Here is a tiny trained network, its code and every weight. The questions are about switching its units off for an input and a target symbol, where a switched-off unit gives its printed mean instead of its output.

import numpy as np


def w(rows, s, z=0):
    codes = np.array(rows[::2]) - 128.0
    scale = np.full(codes.shape[1], s)
    scale[-1] = z or s
    return codes * scale


def f(y):
    return np.maximum(y, 0)


def softmax(a):
    e = np.exp(a - a.max(-1, keepdims=True))
    return e / e.sum(-1, keepdims=True)


def log_softmax(a):
    a = a - a.max(-1, keepdims=True)
    return a - np.log(np.exp(a).sum(-1, keepdims=True))


def net(x, mask):
    ids = ['ΔΛΞΨεθμσφ'.index(c) for c in x.split()]
    T = len(ids)
    res = E[ids] + P[:T]
    u = 0
    for l in range(3):
        q, k, v = (res @ M[l].T for M in (Q, K, V))
        z = softmax(np.where(np.tri(T) > 0, q @ k.T / 3**0.5, -1e9)) @ v
        res = res + np.where(mask[u], z, O[l][:, -1]) @ O[l][:, :-1]
        u += 1
        y = f(res @ A[l][:, :-1].T + A[l][:, -1])
        res = res + np.where(mask[u : u + 8], y, B[l][:, -1]) @ B[l][:, :-1]
        u += 8
    return log_softmax(res[-1] @ U[:, :-1].T + U[:, -1])


Q, K, V, O, A, B = {}, {}, {}, {}, {}, {}
E = w([
[4,195,137,89,41,143],'Δ',
[149,133,176,179,155,82],'Λ',
[127,109,172,186,164,107],'Ξ',
[145,109,111,222,104,131],'Ψ',
[148,90,106,158,103,122],'ε',
[146,81,124,118,117,115],'θ',
[142,95,133,93,132,83],'μ',
[134,112,187,131,93,168],'σ',
[134,115,197,91,112,140],'φ',
],0.015)
P = w([
[185,32,242,253,63,22],'0',
[149,73,203,208,50,58],'1',
[132,109,172,171,43,92],'2',
[95,148,140,141,41,121],'3',
[83,179,110,110,36,148],'4',
[68,210,94,100,35,167],'5',
[44,237,76,80,31,194],'6',
],0.0063)
Q[0] = w([
[101,95,172,132,45,95],'0.h1',
[160,69,132,167,188,175],'0.h1',
[128,5,137,71,91,118],'0.h1',
],0.025)
K[0] = w([
[46,13,107,52,154,206],'0.h1',
[163,133,134,213,68,63],'0.h1',
[3,86,201,132,38,31],'0.h1',
],0.022)
V[0] = w([
[102,134,148,184,188,98],'0.h1',
[214,255,131,140,58,39],'0.h1',
[157,146,124,113,91,139],'0.h1',
],0.01)
O[0] = w([
[131,202,102,113,172,140,131],'0.h1',
[79,131,87,122,85,3,252],'0.h1',
[122,103,128,126,86,102,150],'0.h1',
],0.0051,0.0035)
A[0] = w([
[96,149,117,101,135,140,4],'0.n1',
[124,120,119,110,133,138,16],'0.n2',
[158,88,126,74,171,190,60],'0.n3',
[169,157,61,129,183,146,92],'0.n4',
[170,119,54,63,252,179,146],'0.n5',
[147,111,176,49,218,153,26],'0.n6',
[80,76,77,115,191,165,57],'0.n7',
[146,140,125,127,134,126,53],'0.n8',
],0.015,0.0034)
B[0] = w([
[205,145,128,139,147,102,254],'0.n1',
[104,126,127,120,143,131,128],'0.n2',
[152,71,100,139,131,125,128],'0.n3',
[60,75,105,85,107,136,128],'0.n4',
[147,125,116,120,124,130,128],'0.n5',
[109,5,115,149,160,117,128],'0.n6',
[177,79,123,75,173,67,128],'0.n7',
[130,134,113,133,130,126,128],'0.n8',
],0.016,0.00047)
Q[1] = w([
[222,138,121,70,221,160],'1.h1',
[95,244,181,104,82,161],'1.h1',
[64,89,152,103,5,109],'1.h1',
],0.03)
K[1] = w([
[154,33,195,255,220,19],'1.h1',
[11,175,30,140,84,73],'1.h1',
[69,243,175,67,76,202],'1.h1',
],0.024)
V[1] = w([
[204,158,49,178,152,84],'1.h1',
[40,60,213,41,64,211],'1.h1',
[38,254,217,227,181,122],'1.h1',
],0.0049)
O[1] = w([
[49,77,124,122,143,202,36],'1.h1',
[255,195,119,133,88,13,251],'1.h1',
[155,180,116,145,189,74,223],'1.h1',
],0.0072,0.0026)
A[1] = w([
[195,123,90,42,246,217,4],'1.n1',
[170,141,45,57,234,224,50],'1.n2',
[94,183,97,118,225,97,109],'1.n3',
[144,212,108,123,251,167,127],'1.n4',
[164,142,118,100,147,169,51],'1.n5',
[179,138,84,42,248,208,10],'1.n6',
[133,109,28,42,242,249,96],'1.n7',
[202,116,65,63,211,200,62],'1.n8',
],0.013,0.0043)
B[1] = w([
[32,184,129,153,80,73,128],'1.n1',
[172,85,200,48,108,68,128],'1.n2',
[4,104,129,118,170,181,248],'1.n3',
[224,234,122,151,177,149,195],'1.n4',
[145,132,116,147,161,120,128],'1.n5',
[105,28,121,199,116,176,128],'1.n6',
[238,51,193,149,106,91,128],'1.n7',
[99,129,92,134,216,125,128],'1.n8',
],0.011,0.0019)
Q[2] = w([
[3,75,146,120,97,171],'2.h1',
[247,13,181,112,130,177],'2.h1',
[192,103,48,90,250,174],'2.h1',
],0.029)
K[2] = w([
[151,67,22,114,188,120],'2.h1',
[147,68,213,124,176,103],'2.h1',
[136,111,163,252,173,143],'2.h1',
],0.04)
V[2] = w([
[73,100,52,64,155,40],'2.h1',
[159,106,24,248,79,153],'2.h1',
[53,204,160,218,124,111],'2.h1',
],0.018)
O[2] = w([
[65,29,153,227,168,88,114],'2.h1',
[15,255,114,169,50,167,157],'2.h1',
[60,161,3,94,178,17,253],'2.h1',
],0.0084,0.013)
A[2] = w([
[106,94,158,158,162,248,3],'2.n1',
[223,89,164,168,140,120,92],'2.n2',
[143,54,164,111,144,205,85],'2.n3',
[144,53,159,202,166,166,67],'2.n4',
[135,63,208,187,109,224,95],'2.n5',
[20,104,149,105,128,163,35],'2.n6',
[162,151,84,95,176,163,151],'2.n7',
[98,117,194,173,103,192,202],'2.n8',
],0.015,0.007)
B[2] = w([
[108,195,86,52,124,82,152],'2.n1',
[125,166,21,46,114,142,198],'2.n2',
[72,137,133,192,123,141,163],'2.n3',
[166,117,106,248,48,194,180],'2.n4',
[219,93,188,170,223,78,232],'2.n5',
[193,99,58,155,108,147,212],'2.n6',
[120,133,208,162,119,169,209],'2.n7',
[53,81,144,39,98,147,254],'2.n8',
],0.018,0.0092)
U = w([
[127,128,131,106,30,24,60],'Δ',
[107,107,85,108,142,117,105],'Λ',
[82,160,125,116,167,174,248],'Ξ',
[108,173,81,151,75,155,3],'Ψ',
[69,111,120,93,54,149,121],'ε',
[133,79,157,57,114,121,169],'θ',
[153,104,121,133,85,145,168],'μ',
[171,184,187,114,2,88,190],'σ',
[158,138,92,62,117,153,114],'φ',
],0.0058)

Each question gives the input, a string of symbols that net reads in full, and the target symbol t.
The units are the heads (3 rows each of Q, K, V and O) and the neurons (one row each of A and B). Each row of codes is followed by its name. A weight is (code - 128) times the scale printed after its matrix; where a second scale follows, it is the last column's (O, A, B and U).
mask holds one flag per unit, layer by layer, with each layer's heads first. A switched-off unit (its flag False) gives its mean, the last column of its rows in O or B, instead of its output. The means were averaged over made-up inputs and are rounded, as every weight is.
A unit's drop is (log p(t) with every unit on - log p(t) with that unit switched off) / (log p(t) with every unit on - log p(t) with every unit switched off).
The circuit of an input: a set's keep is (log p(t) with only the set's units on - log p(t) with every unit switched off) / (log p(t) with every unit on - log p(t) with every unit switched off). Starting from the 12 units with the biggest drops (on a tie, the unit counted first), units are removed one at a time, each time the one whose removal leaves the highest keep (on an exact tie, the one counted first), for as long as the keep stays at least 0.8.
units of the circuit, in order: the units of the circuit, biggest drop first
unit that matters most: the unit with the biggest drop
top k neurons: the k neurons with the biggest drops, biggest first
top k neurons in layer l: the k neurons of layer l with the biggest drops, biggest first
drop when u is switched off: that unit's drop, to one decimal
input σ μ Δ θ ε ε Λ, target Δ: unit that matters most => 0.h1
input ε Ψ Ξ Ξ Ξ ε, target ε: top 2 neurons => 2.n8; 2.n5
input Λ Ξ Ξ Ψ μ, target μ: units of the circuit, in order => 2.n4; 2.h1
input Ψ ε Ξ, target ε: units of the circuit, in order => 2.h1; 2.n8; 1.h1
input σ Ξ ε μ, target μ: units of the circuit, in order => 2.h1; 2.n4
input σ Ξ μ, target σ: units of the circuit, in order => 1.n3; 2.h1; 2.n7
input σ φ Ξ σ, target φ: units of the circuit, in order => 2.h1; 2.n2; 0.h1
input Ξ Ξ σ μ θ Ξ, target μ: units of the circuit, in order => 2.n4; 2.n5; 2.h1
input φ σ Λ Ξ θ Ξ, target θ: units of the circuit, in order => 2.n5; 2.h1; 2.n8; 1.h1
input Λ Ξ Ξ φ σ, target φ: units of the circuit, in order => 2.h1; 2.n2
input θ θ Ψ φ Ξ φ ε, target φ: units of the circuit, in order => 2.h1; 2.n2; 1.h1
input σ σ θ Λ ε, target θ: top 2 neurons => 1.n3; 2.n5
input μ Ξ Ξ Ψ Ξ Ξ, target Ψ: top 2 neurons => 2.n6; 1.n3
input φ Ξ Ψ, target φ: units of the circuit, in order => 2.h1; 2.n2
input Λ θ Ψ Ξ Δ σ, target Δ: units of the circuit, in order => 2.h1; 1.h1
input Λ Ξ Ξ Λ, target Ξ: top 2 neurons => 1.n4; 2.n7
input ε Ψ μ ε Ξ Λ, target ε: top 2 neurons => 2.n8; 0.n1
input Ξ φ Ξ Ξ Ξ, target Ξ: top 2 neurons in layer 1 => 1.n4; 1.n3
input Ξ Ξ Ψ, target Ψ: drop when 1.h1 is switched off => 0.1
input Λ Λ Λ Λ ε, target ε: drop when 2.n8 is switched off => 0.7
input ε Ψ φ, target φ: drop when 2.n2 is switched off => 1.1
input Ξ Ξ Δ, target Δ: drop when 0.h1 is switched off => 0.1
